Below is a small trained network, with its code and all its weights. Each question gives an input and a class and asks what happens when units are switched off, that is, made to give their printed mean instead of their output.

import numpy as np


def w(rows, s, z=0):
    codes = np.array(rows[::2]) - 128.0
    scale = np.full(codes.shape[1], s)
    scale[-1] = z or s
    return codes * scale


def f(y):
    return np.maximum(y, 0)


def log_softmax(a):
    a = a - a.max(-1, keepdims=True)
    return a - np.log(np.exp(a).sum(-1, keepdims=True))


def net(x, mask):
    res = np.array(x, float).reshape(1, 7) / 4 @ E
    y = f(res @ A[0][:, :-1].T + A[0][:, -1])
    res = res + np.where(mask, y, B[0][:, -1]) @ B[0][:, :-1]
    return log_softmax(res[-1] @ U[:, :-1].T + U[:, -1])


A, B = {}, {}
E = w([
[137,77,144,184,110,182,96,192,102],'x0',
[138,117,137,116,102,153,188,131,71],'x1',
[156,170,112,94,35,75,163,113,92],'x2',
[131,92,192,60,139,101,245,94,148],'x3',
[133,144,44,117,96,173,145,179,210],'x4',
[194,103,128,127,146,159,164,89,170],'x5',
[143,168,196,87,103,164,116,83,146],'x6',
],0.012)
A[0] = w([
[103,135,147,88,93,166,121,182,109,191],'neuron 0',
[95,56,76,178,141,94,163,183,97,186],'neuron 1',
[157,115,137,171,91,162,55,199,67,140],'neuron 2',
[119,121,103,188,91,190,63,173,85,124],'neuron 3',
[116,148,147,145,185,124,82,55,126,172],'neuron 4',
[149,181,29,128,116,127,125,166,114,184],'neuron 5',
[139,118,48,192,183,181,85,133,205,219],'neuron 6',
[131,134,105,74,111,143,192,137,151,145],'neuron 7',
[143,118,119,130,134,106,157,95,6,139],'neuron 8',
[113,160,79,123,111,124,88,148,189,166],'neuron 9',
[137,121,183,114,166,89,110,114,71,254],'neuron 10',
[91,152,170,121,182,99,69,115,100,186],'neuron 11',
[181,132,122,115,126,123,164,108,96,146],'neuron 12',
],0.012,0.0043)
B[0] = w([
[119,167,85,108,150,126,120,85,148,171],'neuron 0',
[103,37,134,112,145,117,99,238,237,214],'neuron 1',
[190,178,158,79,230,232,152,94,157,221],'neuron 2',
[222,162,117,127,198,218,133,177,234,222],'neuron 3',
[69,40,118,122,156,100,100,141,199,182],'neuron 4',
[52,73,124,163,73,80,104,43,101,205],'neuron 5',
[138,59,232,255,69,191,136,113,169,254],'neuron 6',
[144,209,71,108,228,153,150,60,191,202],'neuron 7',
[50,211,183,190,93,56,218,78,90,214],'neuron 8',
[138,141,84,169,6,152,138,77,68,198],'neuron 9',
[56,93,151,111,115,77,210,110,107,211],'neuron 10',
[82,111,60,73,164,88,142,88,218,189],'neuron 11',
[142,153,190,127,126,135,187,127,131,183],'neuron 12',
],0.0085,0.016)
U = w([
[77,177,252,203,60,124,181,63,42,100],'0',
[181,35,165,188,141,189,19,170,170,190],'1',
[10,65,106,78,155,61,121,117,197,249],'2',
[189,254,124,18,254,190,141,112,164,148],'3',
[69,210,11,138,2,37,58,69,38,33],'4',
[140,27,210,79,122,18,146,208,69,31],'5',
],0.0079,0.0019)

Each question gives the input, the list of numbers given to net, and the class t.
The units are the neurons (one row each of A and B). Each row of codes is followed by its name. A weight is (code - 128) times the scale printed after its matrix; where a second scale follows, it is the last column's (A, B and U).
mask holds one flag per neuron, in row order. A switched-off neuron (its flag False) gives its mean, the last column of its row in B, instead of its output. The means were averaged over made-up inputs and are rounded, as every weight is.
A unit's drop is (log p(t) with every unit on - log p(t) with that unit switched off) / (log p(t) with every unit on - log p(t) with every unit switched off).
The circuit of an input: a set's keep is (log p(t) with only the set's units on - log p(t) with every unit switched off) / (log p(t) with every unit on - log p(t) with every unit switched off). Starting from the 12 units with the biggest drops (on a tie, the unit counted first), units are removed one at a time, each time the one whose removal leaves the highest keep (on an exact tie, the one counted first), for as long as the keep stays at least 0.8.
circuit, biggest first: the units of the circuit, biggest drop first
top k neurons: the k neurons with the biggest drops, biggest first
drop when u is switched off: that unit's drop, to one decimal
input [-6,3,-2,-6,-5,7,5], class 2: circuit, biggest first : [neuron 4]
input [-5,5,-2,0,-1,-4,7], class 2: circuit, biggest first : [neuron 2; neuron 6]
input [1,0,5,-1,4,-8,4], class 4: circuit, biggest first : [neuron 9; neuron 6]
input [-3,5,1,-1,1,8,-4], class 0: top 3 neurons : [neuron 3; neuron 2; neuron 11]
input [3,6,-3,7,-7,-7,-7], class 2: top 3 neurons : [neuron 1; neuron 11; neuron 6]
input [4,-4,4,3,-7,-8,5], class 2: top 2 neurons : [neuron 11; neuron 6]
input [-1,5,-5,7,-8,0,-6], class 2: top 4 neurons : [neuron 1; neuron 6; neuron 11; neuron 9]
input [-7,8,-3,-2,6,-6,7], class 4: top 2 neurons : [neuron 2; neuron 3]
input [-2,-8,-1,1,8,-2,-6], class 1: top 3 neurons : [neuron 6; neuron 8; neuron 1]
input [2,4,-5,5,0,2,1], class 3: top 4 neurons : [neuron 6; neuron 5; neuron 8; neuron 4]
input [0,-3,-7,4,-2,5,-3], class 1: top 3 neurons : [neuron 6; neuron 8; neuron 5]
input [8,-8,-3,-7,-5,-1,6], class 3: top 3 neurons : [neuron 2; neuron 3; neuron 11]
input [2,-2,-2,-4,-4,-7,0], class 3: top 2 neurons : [neuron 2; neuron 3]
input [-7,8,7,1,4,1,7], class 3: top 2 neurons : [neuron 7; neuron 6]
input [4,-7,-8,3,-6,1,-3], class 2: circuit, biggest first : [neuron 11]
input [2,5,-5,2,-6,2,-5], class 2: top 3 neurons : [neuron 1; neuron 6; neuron 11]
input [-7,-6,4,-7,0,-7,-2], class 4: drop when neuron 1 is switched off : 0.0
input [5,-8,-7,7,-5,6,0], class 2: drop when neuron 11 is switched off : 0.1
input [-6,8,-3,-5,1,4,1], class 0: drop when neuron 11 is switched off : 0.1
input [2,8,-7,0,0,-2,8], class 3: circuit, biggest first : [neuron 6]
